Below are the code and all the weights of a small trained network. Each question names an input and a target symbol and asks about switching units off, where a switched-off unit gives its printed mean instead of its output.

import numpy as np


def w(rows, s, z=0):
    codes = np.array(rows[::2]) - 128.0
    scale = np.full(codes.shape[1], s)
    scale[-1] = z or s
    return codes * scale


def f(y):
    return np.maximum(y, 0)


def softmax(a):
    e = np.exp(a - a.max(-1, keepdims=True))
    return e / e.sum(-1, keepdims=True)


def log_softmax(a):
    a = a - a.max(-1, keepdims=True)
    return a - np.log(np.exp(a).sum(-1, keepdims=True))


def net(x, mask):
    ids = ['ΔΞΦΩμσψ'.index(c) for c in x.split()]
    T = len(ids)
    res = E[ids] + P[:T]
    u = 0
    for l in range(2):
        r = res
        for j in range(2):
            rows = slice(3 * j, 3 * j + 3)
            q, k, v = (r @ M[l][rows].T for M in (Q, K, V))
            z = softmax(np.where(np.tri(T) > 0, q @ k.T / 3**0.5, -1e9)) @ v
            o = O[l][rows]
            res = res + np.where(mask[u + j], z, o[:, -1]) @ o[:, :-1]
        u += 2
        y = f(res @ A[l][:, :-1].T + A[l][:, -1])
        res = res + np.where(mask[u : u + 8], y, B[l][:, -1]) @ B[l][:, :-1]
        u += 8
    return log_softmax(res[-1] @ U[:, :-1].T + U[:, -1])


Q, K, V, O, A, B = {}, {}, {}, {}, {}, {}
E = w([
[63,107,157],'Δ',
[79,140,128],'Ξ',
[217,68,146],'Φ',
[175,95,17],'Ω',
[126,167,151],'μ',
[199,7,68],'σ',
[89,162,164],'ψ',
],0.011)
P = w([
[112,154,104],'0',
[141,39,169],'1',
[127,62,162],'2',
[140,78,158],'3',
[110,72,149],'4',
[103,84,144],'5',
[140,59,145],'6',
[109,75,138],'7',
[147,86,145],'8',
[114,73,136],'9',
[156,71,143],'10',
[135,88,139],'11',
[123,74,133],'12',
[254,84,137],'13',
],0.0091)
Q[0] = w([
[149,252,134],'0.h1',
[155,154,42],'0.h1',
[161,86,92],'0.h1',
[180,83,116],'0.h2',
[161,172,106],'0.h2',
[157,163,181],'0.h2',
],0.014)
K[0] = w([
[179,71,184],'0.h1',
[254,61,56],'0.h1',
[120,193,25],'0.h1',
[138,104,153],'0.h2',
[44,236,120],'0.h2',
[115,192,199],'0.h2',
],0.0085)
V[0] = w([
[11,76,172],'0.h1',
[99,204,246],'0.h1',
[130,80,156],'0.h1',
[156,206,110],'0.h2',
[126,172,56],'0.h2',
[141,104,149],'0.h2',
],0.013)
O[0] = w([
[231,187,43,255],'0.h1',
[223,189,177,124],'0.h1',
[156,57,80,174],'0.h1',
[139,99,170,1],'0.h2',
[2,93,195,35],'0.h2',
[198,110,153,177],'0.h2',
],0.009,0.0071)
A[0] = w([
[105,129,107,184],'0.n1',
[127,166,116,209],'0.n2',
[89,145,169,217],'0.n3',
[164,74,103,96],'0.n4',
[65,179,123,128],'0.n5',
[101,111,100,116],'0.n6',
[157,133,65,3],'0.n7',
[245,131,123,214],'0.n8',
],0.011,0.0037)
B[0] = w([
[127,115,104,134],'0.n1',
[135,62,51,147],'0.n2',
[251,200,166,129],'0.n3',
[102,166,143,174],'0.n4',
[173,191,200,129],'0.n5',
[96,40,174,134],'0.n6',
[140,50,255,173],'0.n7',
[67,207,77,251],'0.n8',
],0.0072,0.023)
Q[1] = w([
[147,161,76],'1.h1',
[128,117,171],'1.h1',
[163,106,50],'1.h1',
[97,63,247],'1.h2',
[101,122,205],'1.h2',
[174,122,36],'1.h2',
],0.012)
K[1] = w([
[254,166,179],'1.h1',
[84,59,166],'1.h1',
[102,150,132],'1.h1',
[188,161,24],'1.h2',
[177,210,15],'1.h2',
[71,60,239],'1.h2',
],0.0084)
V[1] = w([
[145,142,21],'1.h1',
[93,128,117],'1.h1',
[104,190,108],'1.h1',
[10,135,42],'1.h2',
[189,217,118],'1.h2',
[172,114,142],'1.h2',
],0.011)
O[1] = w([
[168,97,198,249],'1.h1',
[48,168,216,124],'1.h1',
[67,130,138,192],'1.h1',
[118,63,254,207],'1.h2',
[167,221,224,87],'1.h2',
[142,114,59,111],'1.h2',
],0.0075,0.015)
A[1] = w([
[118,77,2,4],'1.n1',
[84,101,119,2],'1.n2',
[75,165,126,88],'1.n3',
[113,206,109,157],'1.n4',
[162,81,183,164],'1.n5',
[68,151,230,136],'1.n6',
[106,137,224,87],'1.n7',
[157,73,59,248],'1.n8',
],0.0096,0.0036)
B[1] = w([
[130,165,181,230],'1.n1',
[115,170,193,180],'1.n2',
[88,75,112,136],'1.n3',
[2,199,176,216],'1.n4',
[124,202,89,229],'1.n5',
[204,10,75,186],'1.n6',
[223,89,62,184],'1.n7',
[179,115,71,254],'1.n8',
],0.006,0.0093)
U = w([
[183,78,187,100],'Δ',
[56,115,163,127],'Ξ',
[123,73,2,215],'Φ',
[77,90,130,6],'Ω',
[52,122,73,48],'μ',
[74,105,152,125],'σ',
[79,56,111,195],'ψ',
],0.0095,0.0024)

Each question gives the input, a string of symbols that net reads in full, and the target symbol t.
The units are the heads (3 rows each of Q, K, V and O) and the neurons (one row each of A and B). Each row of codes is followed by its name. A weight is (code - 128) times the scale printed after its matrix; where a second scale follows, it is the last column's (O, A, B and U).
mask holds one flag per unit, layer by layer, with each layer's heads first. A switched-off unit (its flag False) gives its mean, the last column of its rows in O or B, instead of its output. The means were averaged over made-up inputs and are rounded, as every weight is.
A unit's drop is (log p(t) with every unit on - log p(t) with that unit switched off) / (log p(t) with every unit on - log p(t) with every unit switched off).
The circuit of an input: a set's keep is (log p(t) with only the set's units on - log p(t) with every unit switched off) / (log p(t) with every unit on - log p(t) with every unit switched off). Starting from the 12 units with the biggest drops (on a tie, the unit counted first), units are removed one at a time, each time the one whose removal leaves the highest keep (on an exact tie, the one counted first), for as long as the keep stays at least 0.8.
circuit, biggest first: the units of the circuit, biggest drop first
top k neurons: the k neurons with the biggest drops, biggest first
k most important neurons of layer l: the k neurons of layer l with the biggest drops, biggest first
heads that matter: for each layer, one digit per head in row order, 1 if its drop is at least 0.15 and else 0, layers parted by /
input Φ Δ σ Δ Ξ μ Δ, target Φ: heads that matter	11 / 01
input Φ μ μ, target Φ: circuit, biggest first	0.h1; 0.n8; 1.h2; 1.h1
input μ Δ ψ Ξ Δ Φ Φ, target μ: heads that matter	11 / 01
input μ Δ μ σ Δ Φ Δ Ξ Ω, target ψ: circuit, biggest first	0.h1
input ψ σ Φ Δ Φ Φ, target Ξ: 4 most important neurons of layer 0	0.n8; 0.n7; 0.n3; 0.n5
input Ξ Ξ Δ Δ Δ Δ Δ Δ Δ Φ Ω Δ, target Φ: circuit, biggest first	0.n8; 0.h1; 1.h2; 0.n6
input Ω Δ μ Δ σ Ω ψ Δ Φ, target ψ: circuit, biggest first	0.h1; 1.h2
input σ μ Ω Δ μ σ Δ Ω Δ, target ψ: circuit, biggest first	0.h1; 1.h2; 0.n6
input Δ σ σ Δ Δ μ Ω Δ μ μ, target Φ: heads that matter	10 / 01
input Δ ψ μ σ ψ ψ σ, target Δ: heads that matter	10 / 01
input μ Ξ Δ μ μ ψ σ, target μ: top 3 neurons	0.n8; 0.n3; 1.n4
input μ Φ σ σ Ξ, target μ: top 4 neurons	0.n8; 0.n3; 1.n4; 0.n5
input Δ Δ Φ Ξ, target Δ: circuit, biggest first	1.h2; 0.n8; 0.h1; 1.n6
input μ μ Δ σ Ξ Φ Δ Δ Ω ψ, target Φ: top 3 neurons	0.n8; 0.n6; 0.n7
input Δ ψ Δ Ξ Ξ Δ Δ σ Ω Δ Φ Δ ψ, target Φ: 2 most important neurons of layer 1	1.n4; 1.n8
input Ξ Δ Δ Δ Δ ψ σ Δ Φ Δ Δ Ω, target ψ: circuit, biggest first	0.h1; 0.n6
input Δ Δ Δ μ Ξ Φ σ Φ Δ Φ Ξ, target Δ: circuit, biggest first	0.n8; 1.h2; 0.h1; 1.n6
input Ω Δ Ξ Ξ Φ σ, target ψ: heads that matter	10 / 00
input Δ Ξ Δ Φ Φ Δ ψ, target Δ: top 2 neurons	0.n8; 0.n7
input σ Δ Φ σ ψ σ Δ Δ Δ Φ σ Φ, target ψ: top 2 neurons	0.n8; 0.n7
